Here is a tiny trained network, its code and every weight. The questions are about switching its units off for an input and a class, where a switched-off unit gives its printed mean instead of its output.

import numpy as np


def w(rows, s, z=0):
    codes = np.array(rows[::2]) - 128.0
    scale = np.full(codes.shape[1], s)
    scale[-1] = z or s
    return codes * scale


def f(y):
    return y / 2 * (1 + np.tanh(0.7978845608 * (y + 0.044715 * y**3)))


def log_softmax(a):
    a = a - a.max(-1, keepdims=True)
    return a - np.log(np.exp(a).sum(-1, keepdims=True))


def net(x, mask):
    res = np.array(x, float).reshape(1, 6) / 4 @ E
    y = f(res @ A[0][:, :-1].T + A[0][:, -1])
    res = res + np.where(mask, y, B[0][:, -1]) @ B[0][:, :-1]
    return log_softmax(res[-1] @ U[:, :-1].T + U[:, -1])


A, B = {}, {}
E = w([
[69,98,150,140,191,156,127,123,154,186,67,41],'x0',
[140,158,41,41,84,122,192,188,154,203,116,105],'x1',
[112,68,172,77,76,46,86,154,84,126,84,113],'x2',
[101,113,70,95,110,118,159,66,204,51,42,140],'x3',
[213,199,167,81,142,114,103,105,134,97,105,36],'x4',
[255,42,139,111,189,166,170,128,71,128,94,162],'x5',
],0.0082)
A[0] = w([
[116,173,161,136,149,146,74,180,91,207,156,126,67],'N0',
[98,101,113,130,129,142,135,98,153,35,83,127,69],'N1',
[185,199,162,112,146,102,100,69,147,125,108,35,178],'N2',
[164,153,68,224,133,193,167,93,218,135,217,160,136],'N3',
[125,144,63,50,131,143,182,194,139,164,130,83,53],'N4',
[67,56,110,184,97,133,162,152,147,135,119,204,127],'N5',
[24,218,97,197,31,97,82,129,168,143,153,131,38],'N6',
[135,73,180,182,151,82,66,100,102,76,138,124,114],'N7',
[120,107,98,116,131,98,168,75,189,98,53,142,86],'N8',
[194,68,132,109,137,164,163,87,94,130,126,132,60],'N9',
[142,114,48,108,82,95,139,127,89,86,206,201,144],'N10',
[177,71,128,104,179,202,131,147,98,100,70,180,74],'N11',
[134,108,142,137,131,150,65,131,67,163,203,86,114],'N12',
[98,140,122,131,108,90,202,80,197,77,92,147,120],'N13',
[75,46,142,133,98,135,140,150,160,155,144,198,109],'N14',
[204,84,129,105,192,137,199,125,126,138,86,211,59],'N15',
[108,120,183,184,163,124,119,129,64,121,141,120,142],'N16',
[78,108,58,82,126,136,98,93,163,46,77,155,111],'N17',
[189,178,132,78,186,76,96,124,174,113,109,82,144],'N18',
[118,182,96,104,159,126,190,250,109,167,88,123,155],'N19',
[122,74,114,76,92,119,142,75,187,46,87,142,133],'N20',
[101,121,164,191,154,140,97,100,94,87,139,110,75],'N21',
[158,141,165,132,125,156,90,212,64,177,202,148,166],'N22',
[120,32,161,132,30,57,75,162,83,149,79,80,157],'N23',
[132,106,83,108,127,125,117,58,203,92,65,164,100],'N24',
[208,58,130,133,173,155,160,113,100,163,128,120,46],'N25',
[197,186,204,133,137,83,159,144,175,131,114,31,199],'N26',
[80,74,140,145,198,148,110,170,119,173,3,21,110],'N27',
[117,149,109,39,81,136,206,173,139,202,119,150,144],'N28',
[145,167,113,114,87,90,160,151,112,37,158,206,62],'N29',
[72,54,55,179,144,145,139,176,104,157,131,175,49],'N30',
[187,60,140,149,139,128,212,139,93,100,84,131,90],'N31',
[82,187,179,146,88,157,80,182,49,208,203,134,103],'N32',
[192,152,101,144,61,105,175,142,109,67,165,219,99],'N33',
[78,90,179,112,158,171,205,77,164,198,55,50,125],'N34',
[46,64,95,177,95,139,148,136,120,162,138,167,111],'N35',
[140,178,89,104,84,73,201,160,193,198,107,92,78],'N36',
[175,206,70,246,152,193,157,57,161,150,163,125,108],'N37',
[97,48,170,104,54,32,106,111,96,116,129,103,85],'N38',
[126,144,193,174,178,112,107,69,125,100,102,156,86],'N39',
[46,75,125,163,228,125,186,130,136,184,70,79,93],'N40',
[95,165,204,181,154,144,86,66,106,97,95,152,66],'N41',
[72,75,134,109,164,124,161,153,142,155,167,203,156],'N42',
[129,159,99,230,172,219,174,127,164,156,117,52,99],'N43',
[114,115,177,177,158,122,106,62,139,73,116,159,74],'N44',
[170,156,88,70,105,141,183,179,115,205,103,117,8],'N45',
[211,210,128,103,82,119,101,147,120,56,137,143,159],'N46',
[67,206,150,156,64,102,74,80,236,116,170,112,51],'N47',
],0.0065,0.0013)
B[0] = w([
[184,140,69,193,116,109,89,97,98,192,183,97,183],'N0',
[211,74,95,195,146,108,152,98,173,189,213,107,177],'N1',
[67,105,78,51,181,218,92,74,40,38,129,81,221],'N2',
[170,171,177,43,168,65,173,220,166,98,76,117,235],'N3',
[88,49,158,145,112,98,201,91,144,89,184,221,207],'N4',
[129,148,109,62,199,191,131,97,62,56,124,107,195],'N5',
[76,141,249,119,10,189,123,97,136,189,107,66,254],'N6',
[119,95,160,129,130,108,192,125,164,112,145,154,203],'N7',
[227,154,92,168,171,91,114,108,130,221,237,89,196],'N8',
[75,153,225,107,26,186,98,85,168,222,135,86,187],'N9',
[114,146,146,228,163,136,64,155,77,56,80,139,207],'N10',
[91,155,226,88,20,152,130,131,154,175,139,73,207],'N11',
[181,122,42,163,161,108,150,92,142,161,189,143,182],'N12',
[174,158,87,161,150,110,81,120,141,182,162,77,194],'N13',
[115,119,95,48,202,185,119,111,79,65,106,86,178],'N14',
[64,172,243,109,26,163,98,85,157,213,79,88,217],'N15',
[147,94,142,150,170,65,140,96,164,169,173,158,180],'N16',
[234,151,33,170,177,114,90,119,134,233,209,40,202],'N17',
[113,81,93,77,161,183,93,82,76,48,148,116,194],'N18',
[129,77,148,172,129,107,155,72,148,109,147,201,196],'N19',
[207,164,96,182,213,139,146,136,149,163,203,78,206],'N20',
[121,83,181,153,63,101,177,74,144,132,203,202,179],'N21',
[216,150,65,194,196,108,104,98,175,190,176,70,219],'N22',
[220,221,163,20,213,67,230,241,222,124,58,129,220],'N23',
[208,153,22,199,165,107,115,114,132,202,228,131,199],'N24',
[79,163,168,116,45,172,108,94,133,198,94,49,200],'N25',
[98,98,109,104,212,228,74,94,40,77,163,103,215],'N26',
[93,203,155,218,141,54,69,175,109,82,74,192,232],'N27',
[117,50,163,191,133,82,194,113,140,95,183,203,220],'N28',
[125,194,171,199,115,72,63,164,102,96,95,175,195],'N29',
[91,95,91,57,221,224,127,86,46,75,171,79,185],'N30',
[85,192,236,100,34,219,100,147,146,210,127,43,202],'N31',
[234,160,70,160,128,122,132,121,131,181,165,37,224],'N32',
[69,172,187,222,117,88,45,184,84,108,39,171,218],'N33',
[122,163,158,245,129,99,80,146,101,97,84,170,214],'N34',
[119,140,153,49,176,235,116,107,47,58,157,86,185],'N35',
[100,57,219,155,112,127,193,66,123,107,183,174,214],'N36',
[196,124,180,3,147,47,214,238,225,98,52,116,230],'N37',
[165,163,169,41,132,109,192,211,228,111,74,126,195],'N38',
[99,38,162,128,121,104,173,73,149,97,170,161,185],'N39',
[92,190,134,222,121,127,19,171,62,75,43,167,204],'N40',
[105,44,184,132,81,100,205,91,140,96,180,198,197],'N41',
[122,165,82,109,190,199,111,73,32,68,163,66,173],'N42',
[155,197,194,121,171,52,148,209,158,91,66,159,201],'N43',
[127,38,141,122,74,80,225,114,158,97,192,178,191],'N44',
[108,30,189,145,103,79,196,44,144,108,191,190,205],'N45',
[83,157,118,181,173,152,56,124,26,9,110,158,206],'N46',
[37,152,245,90,15,206,148,140,137,204,124,51,245],'N47',
],0.0047,0.0074)
U = w([
[87,146,166,106,13,175,111,117,147,216,119,77,112],'0',
[212,129,81,184,169,108,109,118,139,219,184,95,131],'1',
[111,15,149,153,103,94,183,94,151,111,166,207,119],'2',
[114,116,109,62,191,196,96,105,71,62,128,102,124],'3',
[109,169,140,226,128,88,52,182,103,98,64,175,132],'4',
[179,158,150,27,164,73,180,232,190,131,79,129,122],'5',
[124,105,96,113,129,125,106,140,151,143,110,134,207],'6',
[108,66,4,82,67,131,76,139,170,177,58,183,2],'7',
],0.012,0.0089)

Each question gives the input, the list of numbers given to net, and the class t.
The units are the neurons (one row each of A and B). Each row of codes is followed by its name. A weight is (code - 128) times the scale printed after its matrix; where a second scale follows, it is the last column's (A, B and U).
mask holds one flag per neuron, in row order. A switched-off neuron (its flag False) gives its mean, the last column of its row in B, instead of its output. The means were averaged over made-up inputs and are rounded, as every weight is.
A unit's drop is (log p(t) with every unit on - log p(t) with that unit switched off) / (log p(t) with every unit on - log p(t) with every unit switched off).
The circuit of an input: a set's keep is (log p(t) with only the set's units on - log p(t) with every unit switched off) / (log p(t) with every unit on - log p(t) with every unit switched off). Starting from the 12 units with the biggest drops (on a tie, the unit counted first), units are removed one at a time, each time the one whose removal leaves the highest keep (on an exact tie, the one counted first), for as long as the keep stays at least 0.8.
circuit, biggest first: the units of the circuit, biggest drop first
most important unit: the unit with the biggest drop
k most important neurons: the k neurons with the biggest drops, biggest first
drop when u is switched off: that unit's drop, to one decimal
input [-8,1,-3,8,8,1], class 1: circuit, biggest first : N24
input [-6,-8,0,-1,4,-7], class 2: circuit, biggest first : N41; N44
input [5,-5,-5,0,2,1], class 2: circuit, biggest first : N41; N39
input [-3,-3,-5,-3,-3,1], class 5: circuit, biggest first : N37; N3
input [2,-7,8,-8,3,3], class 1: 2 most important neurons : N22; N12
input [0,7,2,-2,-1,7], class 0: 3 most important neurons : N15; N31; N25
input [8,-8,-7,6,-3,8], class 0: circuit, biggest first : N11; N15
input [-5,6,-6,6,-5,3], class 1: 4 most important neurons : N17; N24; N8; N13
input [4,8,-2,8,-3,-2], class 1: circuit, biggest first : N17; N8
input [7,7,-4,6,7,-6], class 2: circuit, biggest first : N36; N4
input [-8,1,-3,8,2,-2], class 1: 4 most important neurons : N17; N24; N20; N8
input [5,4,-1,1,3,4], class 4: 2 most important neurons : N27; N34
input [5,-7,-7,-5,-4,4], class 2: 4 most important neurons : N21; N23; N41; N39
input [1,-8,7,5,-1,-3], class 2: 2 most important neurons : N41; N44
input [5,0,-8,7,4,0], class 5: 3 most important neurons : N37; N43; N3
input [5,-3,-8,0,-3,-3], class 5: most important unit : N37
input [3,-6,7,2,-4,-2], class 5: 2 most important neurons : N23; N38
input [-1,-6,8,1,-5,3], class 5: 2 most important neurons : N23; N38
input [3,-5,-2,-1,-5,-5], class 0: 4 most important neurons : N6; N47; N28; N2
input [5,1,-7,-3,4,-2], class 5: circuit, biggest first : N37
input [6,-4,5,0,-4,5], class 4: 4 most important neurons : N27; N40; N47; N34
input [8,7,0,-2,7,1], class 4: 3 most important neurons : N27; N34; N40
input [-7,-5,-5,-7,-5,-6], class 1: 3 most important neurons : N32; N22; N12
input [4,6,4,3,0,-4], class 2: drop when N12 is switched off : 0.0
input [0,5,8,-6,3,-5], class 5: drop when N38 is switched off : 0.3
input [-6,-4,-3,7,-2,1], class 1: drop when N17 is switched off : 0.1
input [-8,0,-1,-6,-3,-3], class 4: most important unit : N33
